Here is a tiny trained network, its code and every weight. The questions are about switching its units off for an input and a class, where a switched-off unit gives its printed mean instead of its output.

import numpy as np


def w(rows, s, z=0):
    codes = np.array(rows[::2]) - 128.0
    scale = np.full(codes.shape[1], s)
    scale[-1] = z or s
    return codes * scale


def norm(h):
    return h / np.sqrt((h * h).mean(-1, keepdims=True) + 1e-5)


def f(y):
    return np.maximum(y, 0)


def log_softmax(a):
    a = a - a.max(-1, keepdims=True)
    return a - np.log(np.exp(a).sum(-1, keepdims=True))


def net(x, mask):
    res = np.array(x, float).reshape(1, 3) / 4 @ E
    u = 0
    for l in range(3):
        y = f(norm(res) @ A[l][:, :-1].T + A[l][:, -1])
        res = res + np.where(mask[u : u + 5], y, B[l][:, -1]) @ B[l][:, :-1]
        u += 5
    return log_softmax(norm(res)[-1] @ U[:, :-1].T + U[:, -1])


A, B = {}, {}
E = w([
[140,75,82,134,159,197,144,98],'x0',
[120,86,69,128,189,226,91,150],'x1',
[105,98,68,122,123,102,2,45],'x2',
],0.012)
A[0] = w([
[127,106,105,131,156,254,177,111,4],'0.n1',
[123,124,104,129,161,232,39,148,37],'0.n2',
[127,121,126,136,121,97,151,97,122],'0.n3',
[123,141,133,126,140,178,192,172,109],'0.n4',
[136,130,138,129,138,156,179,155,83],'0.n5',
],0.027,0.0028)
B[0] = w([
[252,138,114,128,89,210,60,154,245],'0.n1',
[18,85,66,85,183,113,96,141,253],'0.n2',
[77,151,117,109,70,118,94,126,162],'0.n3',
[142,101,158,181,148,99,177,144,226],'0.n4',
[109,99,124,105,71,154,188,154,199],'0.n5',
],0.02,0.021)
A[1] = w([
[124,167,127,158,166,131,158,108,110],'1.n1',
[126,95,143,158,41,65,133,112,163],'1.n2',
[121,125,186,177,152,82,252,150,94],'1.n3',
[98,138,151,140,147,115,202,131,3],'1.n4',
[88,188,162,117,114,56,132,114,120],'1.n5',
],0.03,0.0042)
B[1] = w([
[108,145,116,122,154,84,169,157,130],'1.n1',
[114,188,192,109,111,112,173,122,251],'1.n2',
[7,94,138,151,122,69,246,124,248],'1.n3',
[151,103,135,121,33,175,146,163,173],'1.n4',
[233,172,130,152,190,149,68,91,221],'1.n5',
],0.019)
A[2] = w([
[58,77,69,128,113,104,93,80,163],'2.n1',
[112,139,128,137,120,80,78,49,160],'2.n2',
[119,124,123,100,88,101,99,77,109],'2.n3',
[149,187,146,121,162,147,102,201,2],'2.n4',
[5,160,93,87,216,99,67,147,85],'2.n5',
],0.028,0.0033)
B[2] = w([
[89,86,110,108,71,31,47,49,211],'2.n1',
[123,227,144,118,190,188,141,109,177],'2.n2',
[156,192,168,110,111,80,84,172,149],'2.n3',
[195,117,100,211,170,64,163,117,168],'2.n4',
[2,125,143,63,179,61,55,32,251],'2.n5',
],0.016,0.025)
U = w([
[170,252,162,152,188,128,104,78,21],'0',
[9,72,60,73,178,120,10,81,253],'1',
[25,103,155,158,74,123,253,162,179],'2',
[212,29,49,157,109,253,104,220,43],'3',
],0.011,0.0019)

Each question gives the input, the list of numbers given to net, and the class t.
The units are the neurons (one row each of A and B). Each row of codes is followed by its name. A weight is (code - 128) times the scale printed after its matrix; where a second scale follows, it is the last column's (A, B and U).
mask holds one flag per neuron, layer by layer. A switched-off neuron (its flag False) gives its mean, the last column of its row in B, instead of its output. The means were averaged over made-up inputs and are rounded, as every weight is.
A unit's drop is (log p(t) with every unit on - log p(t) with that unit switched off) / (log p(t) with every unit on - log p(t) with every unit switched off).
top k neurons: the k neurons with the biggest drops, biggest first
k most important neurons of layer l: the k neurons of layer l with the biggest drops, biggest first
drop when u is switched off: that unit's drop, to one decimal
input [1,0,-3], class 2: top neuron -> (0.n4)
input [-7,-7,-3], class 0: top 4 neurons -> (0.n4; 1.n5; 0.n5; 0.n3)
input [1,-4,-2], class 2: top 2 neurons -> (0.n1; 0.n2)
input [-4,7,-8], class 2: 2 most important neurons of layer 1 -> (1.n3; 1.n5)
input [-1,-3,-1], class 0: 2 most important neurons of layer 0 -> (0.n4; 0.n2)
input [-7,4,-1], class 2: top 2 neurons -> (0.n2; 0.n1)
input [-4,-2,1], class 0: 3 most important neurons of layer 0 -> (0.n2; 0.n4; 0.n1)
input [-5,1,-1], class 2: top 3 neurons -> (0.n2; 0.n1; 1.n3)
input [-8,1,-3], class 2: top 2 neurons -> (0.n1; 0.n2)
input [-3,-5,2], class 0: 2 most important neurons of layer 0 -> (0.n2; 0.n4)
input [4,-4,4], class 0: drop when 0.n2 is switched off -> 0.9
input [-2,-4,-3], class 2: drop when 0.n1 is switched off -> 0.3
input [4,6,-7], class 3: drop when 0.n1 is switched off -> 0.5
